Each row has a class, written as a number after it.
[-25  17  19  -1 -14  16 -15  13 -32   3  50 -21  26  24 -26 -32 -18  56
  26  21 -38   5  34 -13 -92  10 -66 -45 -39 -11   5  22  21 -32 -17  19
 -35]
1
[-11 -68  44  26 -15  11 -35   6 -33  -7  39 -24  26   5  -7 -24  -8  30
   6  56 -34  16  38 -14 -57  26 -53 -15 -46 -13  16  37   8 -57 -16   4
 -33]
7
[ 11   2  42  22  40 -72  25  27  37  13  38  24 -53  -3 -39 -21   3  67
  14 -23  67  30   1  25  -1  -8 -23  15  22  46   8  -7 -25  -1 -48 -16
 -34]
4
[ -1 -21  28  38  59 -14  -2  41  21 -17  76  23 -14 -31 -41   1 -13  55
  -3   9  48  65  16 -13 -56 -22  -5 -18   9  16   1 -23 -34   5 -55 -12
 -23]
8
[-19 -70  36 -11  -1  20 -27  24 -46 -14  32 -11  -1  15 -17   0 -31  36
   7  19 -34 -12  29  12   2   9 -46  -4 -32  -9  23 -10  41 -42   2  23
  -6]
9
[ -8 -60   3  -6  -1  45 -29 -38 -32 -23  59  10 -13  16   8  12 -38  79
   6   9  -7 -16  52  -3 -27  12 -40 -57 -32  -9  41  -1  10 -54 -36  15
 -23]
7
[ -9 -69 -45 -18  60 -14 -29   0  16  13  62  53  13  38 -23  48  35  47
 -20 -85  22 -39  14 -23 -29  -5 -17 -47   6  26  29 -49 -38  32 -39  15
  -7]
6
[  2 -68  40   7   0  56 -23 -16 -19 -15  22  -9   7  13  26 -14 -16  61
 -10  19 -29  19  21  15  16  51 -43  -4 -38  -5   7 -11   6 -44 -33  15
 -19]
5
[  22 -114  -54   -8   54    7  -12   72  -33   49   59   52    2   25
   12   43   34   27  -11  -83   43  -27   -7   12   15  -16  -36   -4
   -5   57   24  -82  -28   19   -9   -3    9]
3
[-11 -62 -10 -15   6  45 -15 -26 -39  -5  54  11 -13  -7  14 -16 -40  59
  20  30   9  -7  42 -13 -13  -3 -50 -33 -25 -14  29  11  23 -50 -11  16
 -11]
9
[ -5 -15  32 -24   4  27 -25 -49 -20 -18  -1 -16 -35  -3  19 -19  18  29
  -1  57 -21  35  40 -30 -51  12 -27 -15 -17 -16  18  28  -2 -60 -43  23
 -31]
6
[-11 -71 -36 -34  47 -21 -14  51   3  41  60  39   3  34 -26  15  68  18
 -10 -60   1 -12  -6   5  26  -6 -45 -19  -8  18   6 -59 -28  23 -13  -7
   4]
2
[ 25 -95 -27  -3  50  -5 -27  23 -28  37  55  31   4  36   0  38  58  27
 -14 -82  23 -32  -5 -17  12 -16 -32 -25  -4  28  24 -61 -45   9 -10 -12
  17]
3
[   2  -85  -36  -11   64  -23  -32  -20  -11   54   70   55   12   32
   -4   55   61    8   -6 -109    6  -43  -10    0   23   -9  -29  -41
    7   31   64  -34  -39   26   -2   -5   33]
0
[  4 -12  19  33  29 -36  22  38  29   4   4  36 -28 -30  -2   0 -22  31
   9 -14  66  27  17   1   7  -9  -7  12  16  22  -5   5 -21 -14 -65 -24
 -39]
4
[ 15 -14  22  37  34 -48  21   7  14 -16  25  13 -46 -25 -55  -4  13  51
   4 -41  75  60 -16  15  27 -24  -2  -1  24   9  11 -28 -54  17 -63  -3
   0]
4
[  2 -46  -7 -20 -25  45 -29 -17 -35  -5  53 -10  13  -5  24 -25  -9  25
  27  15 -11 -28  39 -14 -26  18 -41 -23 -29  -2  -7  24  25 -73  -9   8
 -18]
4
[ -13 -104   21  -12   -1   52  -33    2  -51    7   51    8    6    5
   30   24   -8   37   -6   24  -12   15   26    5   -9   34  -38   -3
  -27    5   13   -1   15  -51  -35   25  -13]
6
[  5   3  43   6  84 -13   3  36  20  -4  44  34 -57 -31 -14  -9  26  43
  -7 -57  81  56   1  12  -4 -13  19   5  33  56   4   2 -28  -4 -59  -7
 -17]
7
[ -6  -6  21  44  27 -21  20  59  40   6  25  27 -10   8  -5 -13 -18  60
  16 -30  72  48  -5  -8 -47  28 -17  -1   0  38 -12  -2 -36  -2 -70   7
 -40]
5
[-18 -26  33 -24  15  20 -17  12 -25  10  70  -4  22  39  -2 -20 -15  32
  -6  24 -19  12  23  -7  12  20 -62 -28 -29 -11  10  25  15 -49 -27  24
 -24]
0
[ -4 -79 -18   1  36 -19 -29  74  -2  43  51  37  42  48   7  62  44  12
 -18 -85  13  -7  15 -25  25   3 -17 -14 -15  16   4 -60 -50  -1 -58   2
   0]
0
[-28 -76  39  17   6  51 -50 -32 -39 -14  19   2  36   8  23  -4 -63  37
   5   7 -50  17  53 -43 -81  47 -20   3 -32 -37 -12  14  19 -69  -4  34
 -25]
7
[ 12 -83 -46 -10  76  10 -27  16   7  25  63  54  21  55  25  50  34  42
 -32 -49  39 -49  16 -28 -23  -3 -13 -39 -12  31  11 -49 -30   7 -44  15
  -7]
7
[-32 -30  12  -5   8  41 -46  -8  -7  -9  31  11  22  13  21  -1 -27  23
   9  -5 -25   5  59 -18 -44  28 -30 -30 -25 -14  12  10  21 -63 -36  25
 -16]
5
[  51  -49  -58   21   42  -19  -16  -11    4   68   56   43   26   39
   -6   26   32   46    1 -107   41  -79   -7  -21   -5  -20  -28  -34
   13   25   23  -52  -22   24  -29    4  -23]
4
[-24 -60  22  -7 -20  35 -27 -32 -30   0  81 -10   5  -6 -12 -28 -20  75
  26  50 -33  32  41  -8 -28  35 -75  -8 -30 -26  -3  19  23 -56 -14   7
  -7]
5
[  13 -114  -29  -13   31  -40   -8   66  -16   55   53   45   25   39
  -24   57   42    6    2  -77   -9  -42  -18    7   25    5  -27    4
    5   40   17  -58  -38   32  -15   -7    4]
1
[-17 -60   7 -11   5  26 -19 -22 -57   0  22   3  24  16   4  -6 -38  46
 -27  77 -38 -29  54  -3 -25  -2 -40 -32 -34 -12  -9  14  15 -75 -20  11
 -19]
8
[  -4 -105   -6   -6   59   -5  -46    5   22   24   46   45   29   34
  -11   38   55   35  -39  -69  -24    4    0  -19    9   29  -47   -5
   -2   21   10  -41  -45   19  -26   -5   10]
5
[ -7 -17   3  -7  24  25 -21  -2 -32   3   6  20 -31   7  20  -3 -53  44
  33  23 -17 -23  70  -4 -65 -17 -54 -50 -35  -2  60   8  37 -72 -21   8
 -24]
9
[ 34 -26  46  59  50 -29  10  20  25  -2  22  27 -50 -10  11   1  17  40
 -11 -27  89  32  -2 -26 -28   3   0  -7   7  19  -3  -4 -47  -9 -65 -28
 -31]
5
[  35  -68  -28  -16   48  -25  -18   43    9   37   31   28    3   43
  -18   49   45    7    2 -101    8  -13  -17   -7   32  -13  -32   -2
   12   35   21  -77  -48   13  -25   12    3]
0
[  12 -114  -31  -16   49  -12  -13   53   13   46   24   36   26   24
   18   43   57  -25  -36  -56    6  -16    5  -31   18   17  -16    4
   -6    0   15  -60  -55   48  -24  -12   -3]
2
[ 12 -87 -40 -15  63 -34 -29  79  22  42  53  41  32  45  -7  38  95  -4
 -25 -62  13 -15  -3 -26  -4  -5 -27 -10 -11  34  13 -59 -50  37 -30   2
   8]
1
[ 18 -26  33  -7   8  33 -23 -27 -17  -5  64  -6 -25  16   7   1 -30  63
 -25  44  16  -3  47 -11 -50   5 -14 -46 -10  -2  16  -4   9 -58 -37  26
 -27]
8
[  9 -38  13   2   6  17 -29   0 -22  -1  40  -6   3  17   2  -4 -21  49
  11  36 -20   0  39 -35 -63   2 -57 -28 -26 -16  27   7  19 -37 -35  11
 -35]
2
[  -3 -110  -33  -23   79    1  -19   -2    5   18   30   45    2   48
   14   48   22   32  -11 -103   24  -67   17   -8   31   -1   -8  -31
   -2   15   44  -94  -49   27  -13   -9   15]
3
[ 33  13  39  41  63 -37  12  71  22  11  34  25 -46 -10  -1 -13  28  71
  -1 -11  87  63  17  -7 -38  -9  14  12 -11  37   6 -16 -27  -2 -67  -2
   9]
9
[  24  -94  -53   -6   62  -18  -10   33    8   43   71   61  -19   38
  -19   28   61   46    2 -112   36  -57   -8   -5    7    2  -31  -39
  -13   28   64  -67  -31   46  -23   -5  -19]
7
[ 10 -12  32  46  53 -46  17  28  37  -3  26  30 -43  -6 -17   5  -4  68
  13 -34  88  36  -4  -3 -41  -8  -5  12  22  43  -4 -12 -37   4 -70 -14
 -47]
7
[  3 -62 -32  -5  64 -28 -24  65   6  50  60  50  35  53 -25  34  41   7
  11 -98   2 -24 -16  -5 -22  -2 -34 -20   0  36  19 -53 -25  26 -19   8
   6]
1
[ 10 -29   6   5  -7  16 -27   0 -61  16  28   8  -6  21  13   9 -35  59
  15  11 -21 -34  62  -9 -37 -14 -59 -36 -39 -11  12  -1  34 -86 -30   4
 -26]
4
[ 16 -29  25  27  27 -38  27  42  30  19  37  29 -29 -27 -43 -14 -13  51
   2 -25  72  42  -6  -2  18   2  22  13  32  18 -18 -25 -41   6 -61  -8
 -24]
4
[-24 -59  20 -28  12  25 -23  -2 -37  -3  36   5 -10  19  12   3 -15  30
 -26  52   5 -10  35   4   8   4 -35 -29 -17   6  27  36  20 -55 -21   6
  -9]
7
[ 11  -5  35   5  56  -5  22   8   9  -4 -27  42 -68 -21  -4  -7 -16  39
  -7 -70  69  22 -25  29  35  -1  22   5  40  41   3  -8 -14 -10 -53  -4
 -19]
2
[ 14 -14  -6  31  16 -28  17  42 -10   7  33  28 -48 -37 -15   9 -14  57
  26 -42  86   7  11   4 -64 -23  -7  -7   9  51   5 -12 -12 -12 -36  -5
 -22]
0
[ 20  -4  14   6  53 -37  16  78 -15  16  41  52 -63 -33 -35  25  -3  55
 -23 -83  75  40  22  -1 -10 -29  16  -4  22  42   4 -27 -32   3 -45 -11
   7]
0
[  0 -86 -21 -25  70  -6 -19  25  25  45  55  46  24  47  21  38  33   3
 -36 -98  21 -45  30 -27  16   3 -33 -34  -3   8  18 -66 -64  32 -19 -28
 -21]
9
[ -8 -94 -27 -14  52 -13 -23 -12   8  10  20  46  13  24  -8  51  30  -1
 -24 -64   6 -36   8  -5  18   6  -2 -16  11  13  19 -34 -40  13 -31   8
   2]
7
[ -2 -39  14 -29   8  52 -27 -37 -41  -9  19  -5   5  -1  25 -35  -4  21
 -12  36 -44  13  50  -4 -17  31 -34 -25 -39 -34  35  21  15 -45 -35  11
  -7]
2
[ 15 -11  27  29  38 -23  32  37  11 -11  52  45 -33 -28 -41  -8 -14  60
   0 -11  62  33 -12  14   3   4  10   5  22  26 -11  -6 -12  13 -96 -10
 -56]
6
[  3 -76 -40   5  44   4 -40  35  -4  27  38  33  56  57  -7  47  15  23
 -16 -89   5 -40  -1 -39 -24  -1 -11 -49 -13  16  27 -57 -43  11 -33  12
   6]
0
[  18  -76  -57   -9   36   -3  -18  -12  -18   45   28   51   14   14
   13   65   36   25  -17 -111   17  -32    1  -10   23   -9  -24   -8
   22   26   23  -41  -32   29  -42   22   -3]
2
[-20 -91  59 -20 -13  43 -46  29  -8 -28  60 -14   4  10  15  -2  11  17
 -15  72 -42  32  24 -15  -1  58 -44   5 -37 -11   3  18  24 -52 -31  -1
 -14]
5
[  0 -50 -20 -29 -11  60  -6 -30 -46 -10  46   9 -14 -10 -11 -29 -35  75
   0  44 -11  -4  48  29 -15   7 -43 -52 -25   1   6 -22   7 -66 -35  17
 -11]
3
[  9   5  -6 -19   4  19  -9   8 -33  -9  71  12 -26  20   1 -23 -21  54
  38  33  -3 -37  48  21 -57   0 -44 -59 -44   9  43  15  54 -59 -21  25
 -13]
1
[  8 -79 -23 -25  61 -12 -15  20   3  44  54  41   6  35  -2  16  77   9
 -12 -74  -4 -40  -9  30  67  -5 -34 -21   2  52  32 -59 -33   8 -18   6
 -14]
3
[-23 -45   0  -3 -14  31 -22   6 -58 -15  62   1  -4  19   6  -4  -9  62
  -4  30  12  -2  37   1 -38   4 -45 -36 -45  -1  -2  15  21 -61 -26  18
 -17]
7
[ 26   5  23  25  58 -30  24  -6  10 -12   8  30 -62 -19 -28   0 -28  80
  -4 -31  74   7   8  14  34 -42   4  -6  27  19  -8 -29 -15 -15 -46 -10
 -13]
4
[-28   6 -12  -6 -21  45 -20 -14 -38 -11  40   8  -2  13  20  17 -46  60
  23  25 -18  18  53 -14 -46 -12 -44 -45 -30 -13   6   3  23 -65 -36  37
 -21]
9
[  -5  -65  -22  -14   31  -20  -16   54   -7   30   62   53   26   56
  -26   66   14   -4  -33 -109   12  -48   -9    1   27    3  -14  -33
   12   10    5  -51  -18   31  -23   11   -3]
1
[ 22   7  12   7  54 -23  34   5  19  19  62  33 -58  -5 -10  -1 -20  61
  19 -47  92  22 -13 -19 -24 -10  13   7  39  28   2 -13 -18  27 -26  15
 -31]
6
[ 17 -22  24 -19 -17  17 -10  36 -33   8  44 -14   2  14   8 -29   3  21
  15  47 -39  29  25 -14 -31  30 -46   8 -27  10  23  20  13 -42 -37  19
 -38]
3
[-11 -66  53 -12  19   1 -38  42 -23 -13   1   5  -3  37 -12  -8  10  14
 -32  60 -46   2  45  15 -17  20 -50 -45 -49  -3  38  12   9 -75 -50  10
 -15]
1
[  8 -94 -40 -17  37  -6 -10  52  11  47  42  44  29  54  19  57  16  40
 -26 -42  15 -44  21  -3  24   3 -42 -20 -19  26  23 -67 -38  25 -38 -20
  -2]
9
[ -12  -81  -36  -35   39  -16  -27   -7   -8   47   64   38    4   31
  -14   16   49   22   -9 -109   16  -17   -3   26   52   -7  -35  -14
   18   29   37  -51  -31   17   -8    6    8]
2
[ 19 -62  26   1  30   8 -16   4  -8   3  33  11 -20 -10  19  -4   7  45
   1  67  -9  12  57 -14 -46   5 -58 -25 -28   6  48  16  -3 -43 -65   3
 -47]
1
[  9 -47  39  -8  -3  15 -28 -18 -44  -9  62 -20  18  22 -22 -25 -21  62
   0  45 -53   6  40  10 -16   9 -54 -16 -31 -14   2  -4  13 -54 -14   9
 -14]
1
[  3 -22  59 -18  -7  24 -20  12  -2  -9   2  -1 -28   5  16  -9   2  29
 -11  32 -30  21  29  16  19  32 -28  10 -17  10  -7   9  28 -71 -44  29
 -39]
9
[ -1 -22  35  47  60 -41   5  41  13  21  22  47 -26 -16 -16   9 -21  66
 -14 -48  63  33   5  12  -3 -22 -21  19  22  44 -10 -15 -10  -6 -38 -11
 -33]
4
[-32 -85 -12   6  64 -23 -31  65  24  16  48  40  26  62  -2  60  20   5
 -31 -68  48 -16   5 -51 -41  -4 -18 -36  -9   4   0 -68 -48  18 -32   7
 -12]
0
[  6 -48  37 -16 -18  45 -18  13 -41   8  52 -14  15   7   0 -34 -32  11
 -20  32 -29  -4  23  22  -2  26 -29 -35 -24  -2  -5  11  15 -54   4  -3
 -16]
2
[  -4  -81  -48    2   78    5  -31   -2    6   58   64   60   21   36
   24   55   43   30    0 -108   26  -62   14  -13   -3  -15  -54  -61
  -14   29   34  -51  -28    2   -5    5    3]
0
[-25 -24  48  39  51 -20 -14  16  11   8  35  25 -29 -31 -28 -19  28  40
 -13 -32  49  70   0 -20 -44   7  13   1  15   8   0  -4 -33   8 -37 -21
  -2]
5
[ 16 -31  22  21  46 -23  -2   8  19 -16   8  42 -60 -26 -11   5  -9  16
   8 -14  58  22   3   1  -9 -14  11   7  38  32  11  -9 -11 -30 -73 -12
 -40]
5
[ 26   9  22  40  46 -35   4  59  21  12  12  51 -13 -35   9   5  -1  24
   4 -33  45  31  33  -8 -33  -9  15  13  14  41  -4  15 -15 -21 -79 -11
 -37]
1
